Here is a tiny trained network, its code and every weight. The questions are about switching its units off for an input and a target symbol, where a switched-off unit gives its printed mean instead of its output.

import numpy as np


def w(rows, s, z=0):
    codes = np.array(rows[::2]) - 128.0
    scale = np.full(codes.shape[1], s)
    scale[-1] = z or s
    return codes * scale


def f(y):
    return np.maximum(y, 0)


def softmax(a):
    e = np.exp(a - a.max(-1, keepdims=True))
    return e / e.sum(-1, keepdims=True)


def log_softmax(a):
    a = a - a.max(-1, keepdims=True)
    return a - np.log(np.exp(a).sum(-1, keepdims=True))


def net(x, mask):
    ids = ['ΔΣΦεηλμω'.index(c) for c in x.split()]
    T = len(ids)
    res = E[ids] + P[:T]
    q, k, v = (res @ M[0].T for M in (Q, K, V))
    z = softmax(np.where(np.tri(T) > 0, q @ k.T / 2**0.5, -1e9)) @ v
    res = res + np.where(mask[0], z, O[0][:, -1]) @ O[0][:, :-1]
    y = f(res @ A[0][:, :-1].T + A[0][:, -1])
    res = res + np.where(mask[1:13], y, B[0][:, -1]) @ B[0][:, :-1]
    return log_softmax(res[-1] @ U[:, :-1].T + U[:, -1])


Q, K, V, O, A, B = {}, {}, {}, {}, {}, {}
E = w([
[168,97,195,194,154],'Δ',
[119,43,134,194,124],'Σ',
[145,225,7,232,44],'Φ',
[46,120,171,196,191],'ε',
[107,72,118,186,114],'η',
[157,60,134,168,68],'λ',
[253,219,84,194,10],'μ',
[114,14,128,135,101],'ω',
],0.021)
P = w([
[254,120,101,239,226],'0',
[129,75,125,102,88],'1',
[129,104,119,112,120],'2',
[119,102,121,98,103],'3',
[113,96,123,100,106],'4',
[101,110,115,101,100],'5',
[110,95,123,96,96],'6',
[117,91,128,92,100],'7',
[119,94,137,106,94],'8',
[113,102,126,100,94],'9',
[119,94,145,113,96],'10',
],0.012)
Q[0] = w([
[13,78,127,98,111],'H0',
[85,191,146,142,254],'H0',
],0.0083)
K[0] = w([
[171,163,191,253,244],'H0',
[34,149,211,21,36],'H0',
],0.007)
V[0] = w([
[237,187,145,157,1],'H0',
[119,177,169,231,192],'H0',
],0.0071)
O[0] = w([
[171,142,65,88,250,209],'H0',
[123,136,209,164,219,254],'H0',
],0.012,0.009)
A[0] = w([
[56,135,78,192,155,103],'N0',
[129,236,11,156,144,88],'N1',
[1,52,151,110,172,190],'N2',
[144,146,71,42,124,95],'N3',
[88,61,152,195,66,186],'N4',
[134,77,55,206,146,176],'N5',
[97,75,101,53,161,49],'N6',
[119,95,168,138,176,90],'N7',
[217,93,39,110,159,235],'N8',
[127,79,204,146,122,118],'N9',
[208,165,89,128,31,169],'N10',
[152,48,64,137,173,253],'N11',
],0.0091,0.0045)
B[0] = w([
[134,84,73,98,101,156],'N0',
[122,93,159,41,125,212],'N1',
[205,207,180,195,106,229],'N2',
[145,254,104,75,132,166],'N3',
[75,37,65,37,191,223],'N4',
[114,129,152,82,32,197],'N5',
[102,96,97,231,133,150],'N6',
[158,86,128,138,179,197],'N7',
[42,127,137,190,116,249],'N8',
[97,144,142,104,136,215],'N9',
[154,139,141,125,211,168],'N10',
[189,145,126,139,40,229],'N11',
],0.0084,0.019)
U = w([
[211,220,237,82,149,101],'Δ',
[147,129,173,98,131,44],'Σ',
[150,148,143,147,148,37],'Φ',
[25,161,176,117,194,189],'ε',
[147,131,171,101,122,51],'η',
[103,209,221,179,3,95],'λ',
[112,114,34,135,212,103],'μ',
[82,90,100,82,51,253],'ω',
],0.0058,0.003)

Each question gives the input, a string of symbols that net reads in full, and the target symbol t.
The units are the heads (2 rows each of Q, K, V and O) and the neurons (one row each of A and B). Each row of codes is followed by its name. A weight is (code - 128) times the scale printed after its matrix; where a second scale follows, it is the last column's (O, A, B and U).
mask holds one flag per unit, heads first, then neurons. A switched-off unit (its flag False) gives its mean, the last column of its rows in O or B, instead of its output. The means were averaged over made-up inputs and are rounded, as every weight is.
A unit's drop is (log p(t) with every unit on - log p(t) with that unit switched off) / (log p(t) with every unit on - log p(t) with every unit switched off).
The circuit of an input: a set's keep is (log p(t) with only the set's units on - log p(t) with every unit switched off) / (log p(t) with every unit on - log p(t) with every unit switched off). Starting from the 12 units with the biggest drops (on a tie, the unit counted first), units are removed one at a time, each time the one whose removal leaves the highest keep (on an exact tie, the one counted first), for as long as the keep stays at least 0.8.
units of the circuit, in order: the units of the circuit, biggest drop first
unit that matters most: the unit with the biggest drop
top k neurons: the k neurons with the biggest drops, biggest first
drop when u is switched off: that unit's drop, to one decimal
input Δ μ Σ, target Δ: units of the circuit, in order => (H0; N8; N2)
input ω η μ Φ η, target ω: units of the circuit, in order => (H0; N10)
input ω ω Δ η μ Φ Φ μ Σ Σ Φ, target ω: unit that matters most => N2
input ω ω η, target ω: units of the circuit, in order => (H0; N4)
input λ μ η, target λ: units of the circuit, in order => (N4; N1; N10)
input Δ Φ ω Φ ω, target Δ: top 2 neurons => (N2; N8)
input Δ η ω ε ε ω η μ ε η, target Δ: top 4 neurons => (N8; N2; N4; N6)
input Δ μ λ, target Δ: top 4 neurons => (N8; N4; N6; N0)
input ω ω η Φ μ Δ Δ Δ λ, target ω: top 3 neurons => (N2; N4; N7)
input λ μ Σ ω λ, target λ: top 3 neurons => (N4; N1; N11)
input μ ω ω, target μ: top 2 neurons => (N6; N8)
input ε Δ ω ω, target ε: drop when N4 is switched off => 0.9
input λ ω η ε ω Δ, target ω: drop when N2 is switched off => 0.3
input μ μ Δ, target μ: drop when N2 is switched off => 0.4
